Here is a tiny trained network, its code and every weight. The questions are about switching its units off for an input and a target symbol, where a switched-off unit gives its printed mean instead of its output.

import numpy as np


def w(rows, s, z=0):
    codes = np.array(rows[::2]) - 128.0
    scale = np.full(codes.shape[1], s)
    scale[-1] = z or s
    return codes * scale


def f(y):
    return y / 2 * (1 + np.tanh(0.7978845608 * (y + 0.044715 * y**3)))


def softmax(a):
    e = np.exp(a - a.max(-1, keepdims=True))
    return e / e.sum(-1, keepdims=True)


def log_softmax(a):
    a = a - a.max(-1, keepdims=True)
    return a - np.log(np.exp(a).sum(-1, keepdims=True))


def net(x, mask):
    ids = ['ΛΠΨαβεζηθξστφω'.index(c) for c in x.split()]
    T = len(ids)
    res = E[ids] + P[:T]
    u = 0
    for l in range(2):
        q, k, v = (res @ M[l].T for M in (Q, K, V))
        z = softmax(np.where(np.tri(T) > 0, q @ k.T / 3**0.5, -1e9)) @ v
        res = res + np.where(mask[u], z, O[l][:, -1]) @ O[l][:, :-1]
        u += 1
        y = f(res @ A[l][:, :-1].T + A[l][:, -1])
        res = res + np.where(mask[u : u + 12], y, B[l][:, -1]) @ B[l][:, :-1]
        u += 12
    return log_softmax(res[-1] @ U[:, :-1].T + U[:, -1])


Q, K, V, O, A, B = {}, {}, {}, {}, {}, {}
E = w([
[81,32,120,52],'Λ',
[114,184,144,188],'Π',
[81,9,94,118],'Ψ',
[162,83,123,144],'α',
[107,159,110,118],'β',
[128,54,218,143],'ε',
[185,112,147,78],'ζ',
[105,98,98,70],'η',
[31,109,122,70],'θ',
[183,167,138,113],'ξ',
[36,164,183,137],'σ',
[84,165,252,173],'τ',
[40,156,193,118],'φ',
[143,130,97,106],'ω',
],0.019)
P = w([
[253,174,33,171],'0',
[243,182,85,90],'1',
[211,170,108,93],'2',
[179,144,107,151],'3',
[148,115,113,193],'4',
[107,85,103,236],'5',
[84,67,113,251],'6',
],0.0033)
Q[0] = w([
[240,88,69,45],'0.h1',
[103,154,37,95],'0.h1',
[137,45,86,7],'0.h1',
],0.02)
K[0] = w([
[214,117,150,26],'0.h1',
[95,172,174,129],'0.h1',
[128,120,190,6],'0.h1',
],0.025)
V[0] = w([
[89,76,3,201],'0.h1',
[117,97,120,136],'0.h1',
[51,149,86,150],'0.h1',
],0.0027)
O[0] = w([
[164,180,171,1,1],'0.h1',
[136,133,143,95,118],'0.h1',
[105,149,161,100,197],'0.h1',
],0.0051,0.00061)
A[0] = w([
[146,152,20,95,82],'0.n1',
[170,45,113,100,55],'0.n2',
[230,65,44,108,15],'0.n3',
[90,73,221,157,68],'0.n4',
[93,236,107,85,120],'0.n5',
[167,13,98,65,3],'0.n6',
[78,192,117,73,56],'0.n7',
[58,97,151,132,20],'0.n8',
[210,240,2,115,100],'0.n9',
[132,143,68,103,118],'0.n10',
[162,192,101,16,172],'0.n11',
[170,64,110,252,43],'0.n12',
],0.0067,0.0037)
B[0] = w([
[82,62,152,118,108],'0.n1',
[151,177,139,81,169],'0.n2',
[103,114,212,63,158],'0.n3',
[179,217,99,57,251],'0.n4',
[118,190,89,160,198],'0.n5',
[143,233,148,57,221],'0.n6',
[94,180,94,114,133],'0.n7',
[152,197,60,83,166],'0.n8',
[205,152,5,173,174],'0.n9',
[101,89,132,134,108],'0.n10',
[178,88,41,186,156],'0.n11',
[208,133,112,68,132],'0.n12',
],0.014,0.0022)
Q[1] = w([
[23,94,61,95],'1.h1',
[143,4,89,113],'1.h1',
[88,167,135,227],'1.h1',
],0.025)
K[1] = w([
[24,83,76,97],'1.h1',
[159,7,78,114],'1.h1',
[94,190,82,251],'1.h1',
],0.021)
V[1] = w([
[202,144,2,116],'1.h1',
[89,125,184,143],'1.h1',
[141,125,108,124],'1.h1',
],0.0069)
O[1] = w([
[43,118,255,90,248],'1.h1',
[173,126,71,150,78],'1.h1',
[104,129,156,109,125],'1.h1',
],0.0048,0.0012)
A[1] = w([
[140,77,117,222,181],'1.n1',
[200,117,98,189,123],'1.n2',
[67,98,108,100,3],'1.n3',
[154,91,71,79,158],'1.n4',
[131,48,107,169,55],'1.n5',
[133,109,142,126,120],'1.n6',
[98,139,170,74,4],'1.n7',
[124,123,91,158,62],'1.n8',
[255,102,70,122,190],'1.n9',
[196,24,62,165,191],'1.n10',
[200,169,168,141,83],'1.n11',
[105,108,34,138,77],'1.n12',
],0.016,0.0051)
B[1] = w([
[246,146,84,52,212],'1.n1',
[106,164,205,28,184],'1.n2',
[168,143,191,84,142],'1.n3',
[29,67,154,91,242],'1.n4',
[160,165,85,173,143],'1.n5',
[112,132,162,121,122],'1.n6',
[252,79,136,175,207],'1.n7',
[156,154,167,67,127],'1.n8',
[215,203,148,212,254],'1.n9',
[61,50,65,213,211],'1.n10',
[36,67,206,103,212],'1.n11',
[74,136,88,9,150],'1.n12',
],0.015,0.0046)
U = w([
[88,112,153,45,20],'Λ',
[181,178,187,47,9],'Π',
[177,11,161,75,164],'Ψ',
[138,88,140,112,65],'α',
[177,94,63,61,84],'β',
[167,132,232,134,4],'ε',
[131,45,152,209,139],'ζ',
[77,33,117,118,98],'η',
[143,97,141,113,75],'θ',
[254,119,113,152,105],'ξ',
[148,94,158,111,166],'σ',
[74,109,213,107,32],'τ',
[86,196,110,151,253],'φ',
[159,34,62,151,104],'ω',
],0.0078,0.0058)

Each question gives the input, a string of symbols that net reads in full, and the target symbol t.
The units are the heads (3 rows each of Q, K, V and O) and the neurons (one row each of A and B). Each row of codes is followed by its name. A weight is (code - 128) times the scale printed after its matrix; where a second scale follows, it is the last column's (O, A, B and U).
mask holds one flag per unit, layer by layer, with each layer's heads first. A switched-off unit (its flag False) gives its mean, the last column of its rows in O or B, instead of its output. The means were averaged over made-up inputs and are rounded, as every weight is.
A unit's drop is (log p(t) with every unit on - log p(t) with that unit switched off) / (log p(t) with every unit on - log p(t) with every unit switched off).
The circuit of an input: a set's keep is (log p(t) with only the set's units on - log p(t) with every unit switched off) / (log p(t) with every unit on - log p(t) with every unit switched off). Starting from the 12 units with the biggest drops (on a tie, the unit counted first), units are removed one at a time, each time the one whose removal leaves the highest keep (on an exact tie, the one counted first), for as long as the keep stays at least 0.8.
circuit, biggest first: the units of the circuit, biggest drop first
most important unit: the unit with the biggest drop
k most important neurons: the k neurons with the biggest drops, biggest first
k most important neurons of layer l: the k neurons of layer l with the biggest drops, biggest first
drop of u: that unit's drop, to one decimal
input ξ σ β θ ζ Λ ε, target ε: most important unit : 0.n4
input Π σ ω, target ω: circuit, biggest first : [1.n10, 0.n11]
input σ Π ε Ψ, target Ψ: 4 most important neurons : [1.n7, 0.n6, 1.n4, 0.n12]
input ω σ β τ, target τ: 2 most important neurons : [1.n11, 0.n4]
input σ σ ξ ξ σ τ Π, target Π: 2 most important neurons : [1.n2, 1.n1]
input ε σ φ β τ, target τ: circuit, biggest first : [1.n11, 0.n4]
input Π η Ψ ξ σ σ β, target β: 3 most important neurons : [1.n1, 0.n12, 1.n12]
input ζ ω Π Π, target Π: 2 most important neurons : [0.n4, 1.n1]
input η Π θ α ζ η Ψ, target Ψ: 4 most important neurons : [1.n7, 1.n4, 0.n6, 0.n12]
input η η Ψ σ β, target β: 2 most important neurons : [1.n1, 1.n12]
input ξ Ψ θ Π σ θ α, target ζ: 2 most important neurons : [0.n12, 1.n10]
input σ σ Ψ α σ η, target η: 2 most important neurons : [0.n4, 1.n10]
input ξ ξ Λ σ η, target η: 2 most important neurons of layer 0 : [0.n4, 0.n11]
input θ Ψ ξ α, target ζ: 2 most important neurons of layer 0 : [0.n12, 0.n4]
input Ψ α ζ ζ Π β ε, target ε: drop of 1.n9 : 0.6
input σ σ Ψ σ σ φ, target φ: drop of 1.h1 : 0.9
input φ φ ξ, target ξ: drop of 0.n2 : 0.2
input Ψ Π Ψ σ θ σ φ, target φ: drop of 1.n1 : 0.2
